[  0  -9  17  20  -9 -34   9  12   2 -22  -5  18  -3  14 -10  -1  26] : [35] + <50>
[-11  -5  -7  55  99  19   5  11  -8  35  13  -3  -5  -8  38 -15 -32] : [28] + <49>
[ -5   9 -14  45  35  22 -16  -8   8   3  -4 -37  -3  -6  -1  -7  16] : [39] + <45>
[ -9 -12  17  57  -8 -37  20  16 -11 -13  -3  11  -4   5  -2  -3  19] : [35] + <50>
[ -6   6  -6  58  48  25 -17 -10  -5  17  14 -30  -3 -15  23  -6   0] : [35] + <45>
[-10  15  -4  14  38  28  12  11  -6   9   9  10  -2  -7  30  -3 -15] : [31] + <49>
[ -5   5  -9  55  64  47  -7   5 -17   9  13 -18  -4 -18  20 -15  -9] : [35] + <49>
[ -6  -9  -5  28  27  25  -6   8 -15 -13   4  11  -1  -3   9  -2   4] : [39] + <49>
[  1 -22  11  36  58 -45  21  14  -5  19   8  20  11   3  29  -9 -25] : [31] + <50>
[ -1 -21  -9 -10  14  31  10  -6  -6   5   0  11   2  -5  24  -3   9] : [31] + <49>
[ -3   2  -2 -12  -5  20  18  -1   2 -16 -16  -7   2   9  -8  10  25] : [39] + <57>
[ -6 -11  13  35  45 -28  28   8  -8  14  -5   4   0  12  21 -13  10] : [39] + <50>
[-10  21   0  35  71  23  26  10  -6  16  -7 -11  -4   6   9  -4 -14] : [35] + <57>
[ -5 -24   0  57  24 -27  22  21  -1   3  -5  -1   3   1   8  -7  10] : [39] + <50>
[  7  16   5  13  24 -16   8  -9  -8  16   1  -6  -6  10   7  -5   9] : [28] + <54>
[ -5  11   2  39  38 -25  13  -2  12  14 -11 -28  -3   0   3  -4  22] : [39] + <54>
[  9 -17  -5 -28  17  36  -1 -14   6  -6  -4  21   6  -3  24  -3   5] : [31] + <49>
[ -7   2  15  91  95 -34   8  13 -14  30  10  -1  -5  -8  39 -12 -24] : [35] + <50>
[ -4  -3  -3   3  38  10  10   4  -3   7   3  18   5  -2  30  -3 -12] : [31] + <49>
[  1 -15  16 -21  -3 -40  22   7  -5  11   0  23   5  11  13   4  -9] : [31] + <50>
[  5 -17  -3 -68 -25  20   1  -8  -4 -20  -3  33   1   7  -2   7  10] : [31] + <49>
[ -6  -3 -10  90  84  29   8  16 -17   9   4  -2  -7  -7  37 -14  -6] : [35] + <49>
[ -7 -15   4  42  43 -27  25  16   1  21   5   1   0  -2  18 -10 -11] : [31] + <50>
[-15 -14  23  81  52  17  -5  12  -2   1   3 -13   0  -6  13 -14  11] : [39] + <49>
[ -4   0  30  44  37 -45  -2  12 -11  10   8  21   1  -5  17 -11 -21] : [28] + <50>
[ -5  11   6  34  42 -22  11  10  -3   2  -7  -7  -2   9   9 -24   8] : [39] + <50>
[ -3  13 -12  -5  38  31  21  12   9  14  -9 -14  -1   2 -15  -3 -12] : [39] + <57>
[ -2   3  20  23  23 -33   5  12 -15  13   4  17  -9   7   4  -6 -13] : [28] + <50>
[-7 -4 -9 57 59 26  7 20 -7  0  1 -6 -3  3 19 -7 -3] : [35] + <49>
[ -8 -39   1  39  15 -18  19  11   3   0  -6   4   2   4  11   1   6] : [39] + <50>
[  2  -5   9   8 -20 -12  -4   7 -10 -20  -3  23  -2   1 -10   0  20] : [35] + <50>
[ -3 -13  -6 -10  35  15   9   0  -1   4   4   8   4   6  19  -4   0] : [31] + <49>
[ -3  -3   7  49  16 -18   3  16 -11   5   1   1  -2   1  -4 -10  24] : [35] + <50>
[ -5  14  -3  -2  57  42  10 -15  -7  19  -5  -1  -6  -1  23 -11  10] : [28] + <57>
[ -6 -16   7  52  24 -52  29  24  15  27  -5 -15   0   8 -12   7  10] : [39] + <50>
[ -9 -10  -8  42  75  16  15  13  -3  30   9   1   3  -6  35 -10 -37] : [31] + <49>
[ -3   2   4   0 -10 -16  -5   8  -6   4   5   9 -11   1  -8  -2  -7] : [28] + <50>
[ -2  -2  15  56  44 -45   9   3  -5  13   4   5   0  29  19  17  -7] : [35] + <50>
[ -7  -4 -10  30  50  30   0 -20   8   6  -7 -29  -6  -9  40  -6   0] : [31] + <45>
[ -1  20  -3  -4  44  21  29   9   6  16 -10 -13   7   7   9   0 -17] : [35] + <57>
[ 10  -7  12 -56 -42 -25  -6   3  -9 -22  -2  28   5  13 -22   5  -6] : [28] + <50>
[ -5   8  -4  14  12  15 -30  -6   4  -7   3 -15  -2  -4   2  -2  -6] : [35] + <45>
[ -8 -12  -8  46  45  15  -3  16   0  16  11  -6   2  -5  16 -12   0] : [39] + <49>
[-11  -8  -1  46  56  34  -9  14 -24 -16   8  12  -4   2  28  -6  -2] : [35] + <49>
[-19  -2  -6  96 105  25  10  17  -9  26   7   3  -4  -8  40 -19  -6] : [35] + <49>
[ -5   0 -10  28  37  17  33   8   2  31   2 -25  -6  -2  17  -9  -5] : [31] + <57>
[ -4  -6  19  20  24 -33  12  12 -11   1   1  19  -7  10   7  -6   7] : [35] + <50>
[ -9 -24 -12  52  58  24   6   6   6  -6  -3  -1   3  -3  22  -1  28] : [39] + <49>
[  2  17  -5 -49  12  32  17  -4   2  -2  -7  11  -1   6   3   8 -18] : [39] + <57>
[ 12  -5  -1 -57 -35 -39  -8  -9 -11 -12  -3  48  -3  15  -7   9   6] : [28] + <50>
[ -4  13  -6 -19  34  33  19  -3   4  19  -4 -17  -3   0  18  -4 -16] : [31] + <57>
[ -5  -4   9  73  46 -33  27  31 -12  22   7  -1  -3  -2  15 -16   2] : [28] + <50>
[-7 -8 -6 35 42 14  3  1  0  9  6 -3  1 -7 21 -7 -8] : [39] + <49>
[-11 -16   0  76  77  44   4   1 -19  18   9 -10 -12 -10  43 -15   7] : [35] + <49>

[ 24  -2 -46   2 -14  13 -42  -9   8   9 -22  -9  42  18  -9 -15   2] : J616 + J110
[ 18  -5 -39  -9 -11   9 -24 -11  -7  30 -50  -4  15  14  18   5  -9] : J265 + J110
[  1  -4  -6   1  -7   4 -41  -4  -1  23 -25   1   5  19  15   3 -40] : J616 + J717
[ 47  15 -25   5   1   8 -32  -8   5  17 -11  10  -3   6   4   2 -28] : J616 + J184
[-26  14  21  12  22   0 -13  16  -7   2 -21   1  -5  10  43  -1  -5] : J914 + J717
[-24  18   7  14 -22 -12 -19   8  12 -12 -20  -1 -28 -11  25  18  -2] : J914 + J184
[  4   8  -7  12 -15   3 -22   4   4   1 -26  -5 -11 -23  36  23 -16] : J914 + J184
[  0   9   3   7 -17  -8 -19   1  12 -11 -16  10  13 -17 -12  10  -5] : J914 + J184
[ 22 -10 -22  -7  -2   1 -40  -7   7   7 -10  -9   6  25  -6 -10   0] : J616 + J110
[-10  20 -17  16 -20   4 -18  -4  -8 -12 -26   8 -10   1  15   9   0] : J914 + J184
[ 14  -9 -41  18 -26  -4 -11 -10  12  -3 -26 -11  20  23  29   1 -16] : J265 + J110
[ 35   1   8   4  -9   2 -29  13 -35  -2  -5   9   7  -8 -22  -7  -3] : J838 + J184
[ 28   8 -30  -3  -2   8 -13  -9  -4  14  -5  -2  -4  20  21   6 -23] : J265 + J184
[ 52  -3 -55  -5  -8   9  -7 -45  17   4 -27   0  13  18  43  -6 -21] : J265 + J184
[ 24  13  -9  -1 -12  10 -68   5  -1  19 -29   7  11   6  -4   9 -21] : J838 + J184
[  3  23 -12   5 -20   9 -28  -2  11   1 -27   8  -1  -5  19 -15   6] : J914 + J184
[  8 -20  -8   3   3   4 -30  -8 -17   9  -8  -5  19  19  -4   0   3] : J616 + J742
[ 12  -4 -21   5 -17   8 -45   0   1  14  -1  -4  24   5 -34  -1   3] : J838 + J110
[ 57   6 -18  -1 -18  32 -67   7  49  20 -19   3  25   6   4  11 -23] : J616 + J184
[ 17   9 -19   0   7   5 -34  20  -2   4 -28 -11  -6 -14  30  25   4] : J914 + J184

[-25  -1   9   3  10  -8   0  -3 -10   6  -2   8  11   1   0   7   9] : K + J14
[ 48  -7  24  -1  26  14  -6  -3   4   1  -4 -26  17   1  -7  -1  -4] : K + J71
[ 17   6  -2   3   8  -5   3   1   8  -7   2 -27  14 -10 -12   3   2] : K + J155
[-16  -1 -12  -6   8  -4   6   3 -12  -1  -5  -4   8  -3  -7   5   0] : K + J14
[ 35   3  28   7   5  12   6   6  10  -6   4 -16  11  -5  -9  -3  -1] : K + J155
[ 15   6 -44   8   1  18   7  -5   5 -17   3 -53  11   3 -11  14  -9] : A + J71
[ 52   3  21  11   6   5   1   0   3  16   1 -16   0   2 -12   7   4] : K + J155
[ 57  -4  23  -4   8   1  -2  -2  -2   0   9 -11   4   8 -26  16   5] : K + J71
[ 53  -6   8  -6  -6   5   1  14  -3   0   3 -32  -2   3  -1   0   2] : Y + J71
[-12  -2  -2  17  -5   3   6   5  -6  -2  -9 -37   3  -6  -8  10  19] : A + J155
[-46  -7  37  -1  14  -2  -4 -11 -12   1   7  14   5  -3  10   1  10] : Y + J14
[ 52   2  10   7   7   1   8   1  -7  -1  -4  -8  15   2 -16  -6   3] : Y + J155
